Here is a tiny trained network, its code and every weight. The questions are about switching its units off for an input and a class, where a switched-off unit gives its printed mean instead of its output.

import numpy as np


def w(rows, s, z=0):
    codes = np.array(rows[::2]) - 128.0
    scale = np.full(codes.shape[1], s)
    scale[-1] = z or s
    return codes * scale


def norm(h):
    return h / np.sqrt((h * h).mean(-1, keepdims=True) + 1e-5)


def f(y):
    return np.maximum(y, 0)


def log_softmax(a):
    a = a - a.max(-1, keepdims=True)
    return a - np.log(np.exp(a).sum(-1, keepdims=True))


def net(x, mask):
    res = np.array(x, float).reshape(1, 6) / 4 @ E
    u = 0
    for l in range(2):
        y = f(norm(res) @ A[l][:, :-1].T + A[l][:, -1])
        res = res + np.where(mask[u : u + 5], y, B[l][:, -1]) @ B[l][:, :-1]
        u += 5
    return log_softmax(norm(res)[-1] @ U[:, :-1].T + U[:, -1])


A, B = {}, {}
E = w([
[170,87,84,161,186,27,76,123],'x0',
[66,86,114,100,73,81,149,97],'x1',
[170,136,84,65,175,124,174,53],'x2',
[138,161,170,227,146,109,114,44],'x3',
[109,121,173,102,161,119,123,138],'x4',
[164,54,133,194,157,110,249,166],'x5',
],0.011)
A[0] = w([
[124,212,225,209,122,79,163,11,5],'L0N0',
[33,64,131,111,59,66,161,49,24],'L0N1',
[174,167,126,69,164,141,194,35,14],'L0N2',
[109,183,201,106,69,213,210,104,19],'L0N3',
[187,206,126,158,207,188,123,178,66],'L0N4',
],0.012,0.011)
B[0] = w([
[151,184,38,129,189,185,143,235,254],'L0N0',
[240,238,216,144,67,95,165,150,213],'L0N1',
[18,100,97,92,131,69,183,54,202],'L0N2',
[252,17,91,134,166,60,15,139,253],'L0N3',
[154,166,200,95,16,45,186,109,233],'L0N4',
],0.013,0.0045)
A[1] = w([
[95,96,118,23,100,122,157,191,45],'L1N0',
[89,93,205,161,97,133,97,174,29],'L1N1',
[157,15,169,201,149,170,228,109,48],'L1N2',
[136,94,135,171,121,152,227,167,1],'L1N3',
[93,121,186,250,76,187,78,223,7],'L1N4',
],0.011,0.0053)
B[1] = w([
[133,151,129,250,168,178,155,163,249],'L1N0',
[119,97,90,123,111,95,190,43,188],'L1N1',
[100,173,148,126,117,161,22,58,227],'L1N2',
[56,181,171,130,108,174,67,132,196],'L1N3',
[116,94,80,38,180,114,209,73,254],'L1N4',
],0.013,0.0042)
U = w([
[195,190,235,127,37,64,208,156,191],'0',
[133,168,44,197,205,192,179,229,158],'1',
[211,3,122,158,150,66,43,102,200],'2',
[43,87,85,77,149,102,252,18,3],'3',
[52,204,174,120,99,189,6,55,60],'4',
],0.013,0.0051)

Each question gives the input, the list of numbers given to net, and the class t.
The units are the neurons (one row each of A and B). Each row of codes is followed by its name. A weight is (code - 128) times the scale printed after its matrix; where a second scale follows, it is the last column's (A, B and U).
mask holds one flag per neuron, layer by layer. A switched-off neuron (its flag False) gives its mean, the last column of its row in B, instead of its output. The means were averaged over made-up inputs and are rounded, as every weight is.
A unit's drop is (log p(t) with every unit on - log p(t) with that unit switched off) / (log p(t) with every unit on - log p(t) with every unit switched off).
The circuit of an input: a set's keep is (log p(t) with only the set's units on - log p(t) with every unit switched off) / (log p(t) with every unit on - log p(t) with every unit switched off). Starting from all 10 units, units are removed one at a time, each time the one whose removal leaves the highest keep (on an exact tie, the one counted first), for as long as the keep stays at least 0.8.
units of the circuit, in order: the units of the circuit, biggest drop first
most important unit: the unit with the biggest drop
top k neurons: the k neurons with the biggest drops, biggest first
k most important neurons of layer l: the k neurons of layer l with the biggest drops, biggest first
input [1,6,0,-3,-8,8], class 4: most important unit : L1N2
input [6,-8,-5,-3,-5,1], class 0: top 2 neurons : L0N4; L0N3
input [7,6,0,7,-4,-1], class 1: top 3 neurons : L0N0; L0N4; L0N3
input [2,6,2,7,4,5], class 1: top 2 neurons : L0N0; L0N4
input [-3,2,5,3,-5,-5], class 3: top 3 neurons : L0N2; L1N2; L1N3
input [5,-5,-6,3,1,2], class 3: top 2 neurons : L1N4; L0N3
input [-2,-4,-3,-4,0,-4], class 0: top 4 neurons : L0N4; L0N0; L1N2; L0N2
input [-7,-3,-7,6,-3,6], class 2: top 2 neurons : L0N3; L1N2
input [-5,2,-7,-1,7,-3], class 3: top 2 neurons : L1N4; L1N1
input [-3,-5,-8,-7,6,5], class 3: units of the circuit, in order : L1N4; L1N1
input [2,0,3,6,7,8], class 4: top 2 neurons : L1N2; L1N3
input [-1,-6,5,8,8,-1], class 1: 2 most important neurons of layer 0 : L0N0; L0N1
input [7,2,0,2,-4,8], class 4: top 2 neurons : L1N2; L0N3
input [-7,4,-3,-3,4,0], class 2: most important unit : L0N3
input [7,-4,5,-8,-6,-6], class 1: 2 most important neurons of layer 0 : L0N3; L0N1
input [7,8,-4,0,5,-7], class 0: top 2 neurons : L0N1; L0N3
input [2,-1,6,-3,2,7], class 4: 2 most important neurons of layer 0 : L0N3; L0N0
input [-3,3,-8,8,-1,6], class 1: 3 most important neurons of layer 0 : L0N0; L0N4; L0N2
input [2,3,-1,-5,3,6], class 4: units of the circuit, in order : L1N2; L1N3; L0N3
input [1,3,2,4,-8,5], class 4: units of the circuit, in order : L1N2; L1N3
input [4,5,-5,5,-3,7], class 4: units of the circuit, in order : L1N2; L0N3
